Here is a tiny trained network, its code and every weight. The questions are about switching its units off for an input and a class, where a switched-off unit gives its printed mean instead of its output.

import numpy as np


def w(rows, s, z=0):
    codes = np.array(rows[::2]) - 128.0
    scale = np.full(codes.shape[1], s)
    scale[-1] = z or s
    return codes * scale


def norm(h):
    return h / np.sqrt((h * h).mean(-1, keepdims=True) + 1e-5)


def f(y):
    return y / 2 * (1 + np.tanh(0.7978845608 * (y + 0.044715 * y**3)))


def log_softmax(a):
    a = a - a.max(-1, keepdims=True)
    return a - np.log(np.exp(a).sum(-1, keepdims=True))


def net(x, mask):
    res = np.array(x, float).reshape(1, 3) / 4 @ E
    u = 0
    for l in range(3):
        y = f(norm(res) @ A[l][:, :-1].T + A[l][:, -1])
        res = res + np.where(mask[u : u + 9], y, B[l][:, -1]) @ B[l][:, :-1]
        u += 9
    return log_softmax(norm(res)[-1] @ U[:, :-1].T + U[:, -1])


A, B = {}, {}
E = w([
[47,47,95,163,88],'x0',
[105,3,204,135,18],'x1',
[255,2,122,154,138],'x2',
],0.0077)
A[0] = w([
[173,111,228,53,137,121],'0.n1',
[138,85,209,145,152,86],'0.n2',
[147,19,149,152,127,212],'0.n3',
[96,131,251,66,149,66],'0.n4',
[82,139,189,108,189,185],'0.n5',
[81,73,131,119,82,135],'0.n6',
[81,109,144,159,17,127],'0.n7',
[75,59,106,97,222,121],'0.n8',
[164,99,56,140,140,254],'0.n9',
],0.012,0.0015)
B[0] = w([
[81,255,64,142,101,185],'0.n1',
[82,168,141,88,133,167],'0.n2',
[92,123,91,123,65,255],'0.n3',
[136,85,9,54,115,167],'0.n4',
[212,92,140,128,137,155],'0.n5',
[50,168,162,153,180,195],'0.n6',
[114,100,202,177,164,217],'0.n7',
[117,172,82,177,211,152],'0.n8',
[113,159,59,182,102,186],'0.n9',
],0.0066,0.008)
A[1] = w([
[234,62,61,178,34,106],'1.n1',
[174,138,159,115,166,92],'1.n2',
[83,100,255,174,173,252],'1.n3',
[95,173,87,131,78,150],'1.n4',
[164,172,83,173,246,236],'1.n5',
[63,148,18,151,116,121],'1.n6',
[139,223,179,56,130,164],'1.n7',
[141,3,157,222,116,84],'1.n8',
[61,112,165,156,118,159],'1.n9',
],0.0082,0.0019)
B[1] = w([
[87,79,33,82,123,208],'1.n1',
[134,47,168,188,25,123],'1.n2',
[98,212,152,82,96,205],'1.n3',
[182,80,128,69,207,199],'1.n4',
[128,29,230,192,126,254],'1.n5',
[130,148,127,193,253,239],'1.n6',
[204,19,62,194,66,196],'1.n7',
[118,155,253,97,174,196],'1.n8',
[85,193,206,73,64,195],'1.n9',
],0.0063,0.0055)
A[2] = w([
[86,169,131,72,167,155],'2.n1',
[100,188,86,129,166,136],'2.n2',
[45,136,192,255,194,35],'2.n3',
[127,99,68,153,47,120],'2.n4',
[192,132,192,143,107,158],'2.n5',
[136,59,119,220,84,221],'2.n6',
[104,78,112,166,88,252],'2.n7',
[148,84,63,15,104,150],'2.n8',
[235,146,25,139,143,118],'2.n9',
],0.0086,0.0031)
B[2] = w([
[93,111,192,131,81,159],'2.n1',
[190,105,143,153,50,160],'2.n2',
[185,106,69,73,138,236],'2.n3',
[160,118,52,122,167,155],'2.n4',
[88,235,223,64,21,140],'2.n5',
[164,198,165,163,191,201],'2.n6',
[84,250,85,44,201,188],'2.n7',
[95,142,2,120,23,181],'2.n8',
[103,135,172,136,20,253],'2.n9',
],0.0064,0.0065)
U = w([
[109,92,75,83,149,59],'0',
[146,146,26,87,8,148],'1',
[36,157,219,69,86,205],'2',
[141,18,142,128,122,12],'3',
[180,92,66,198,246,192],'4',
[221,191,213,173,84,158],'5',
[164,88,132,59,143,2],'6',
],0.013,0.007)

Each question gives the input, the list of numbers given to net, and the class t.
The units are the neurons (one row each of A and B). Each row of codes is followed by its name. A weight is (code - 128) times the scale printed after its matrix; where a second scale follows, it is the last column's (A, B and U).
mask holds one flag per neuron, layer by layer. A switched-off neuron (its flag False) gives its mean, the last column of its row in B, instead of its output. The means were averaged over made-up inputs and are rounded, as every weight is.
A unit's drop is (log p(t) with every unit on - log p(t) with that unit switched off) / (log p(t) with every unit on - log p(t) with every unit switched off).
The circuit of an input: a set's keep is (log p(t) with only the set's units on - log p(t) with every unit switched off) / (log p(t) with every unit on - log p(t) with every unit switched off). Starting from the 12 units with the biggest drops (on a tie, the unit counted first), units are removed one at a time, each time the one whose removal leaves the highest keep (on an exact tie, the one counted first), for as long as the keep stays at least 0.8.
units of the circuit, in order: the units of the circuit, biggest drop first
most important unit: the unit with the biggest drop
k most important neurons: the k neurons with the biggest drops, biggest first
top k neurons in layer l: the k neurons of layer l with the biggest drops, biggest first
drop when u is switched off: that unit's drop, to one decimal
input [1,3,6], class 0: top 2 neurons in layer 0	[0.n3 0.n9]
input [8,3,7], class 2: units of the circuit, in order	[1.n8 0.n6 2.n7]
input [-8,1,-1], class 1: units of the circuit, in order	[0.n4 1.n7]
input [4,3,7], class 2: most important unit	1.n8
input [-8,-5,8], class 5: units of the circuit, in order	[2.n5 1.n5]
input [0,-3,-7], class 5: 2 most important neurons	[0.n6 0.n7]
input [6,0,2], class 2: 3 most important neurons	[0.n7 1.n9 0.n6]
input [-4,7,8], class 1: 2 most important neurons	[1.n1 0.n1]
input [-4,-2,8], class 1: top 2 neurons in layer 2	[2.n9 2.n8]
input [2,2,8], class 0: top 2 neurons in layer 2	[2.n7 2.n9]
input [1,1,5], class 0: 2 most important neurons	[1.n1 1.n5]
input [4,4,8], class 2: 3 most important neurons	[1.n8 0.n4 0.n6]
input [-4,-5,4], class 5: 2 most important neurons	[2.n5 1.n6]
input [-7,7,-7], class 1: most important unit	0.n4
input [1,1,8], class 0: top 3 neurons in layer 1	[1.n1 1.n8 1.n3]
input [-7,-4,-8], class 5: 2 most important neurons	[0.n3 1.n1]
input [3,-2,-4], class 4: drop when 0.n7 is switched off	0.5
input [-6,-2,-2], class 5: drop when 1.n7 is switched off	0.2
input [2,5,6], class 2: drop when 1.n8 is switched off	0.1
input [8,0,7], class 4: drop when 0.n7 is switched off	0.0
input [-3,-8,-7], class 5: most important unit	0.n6
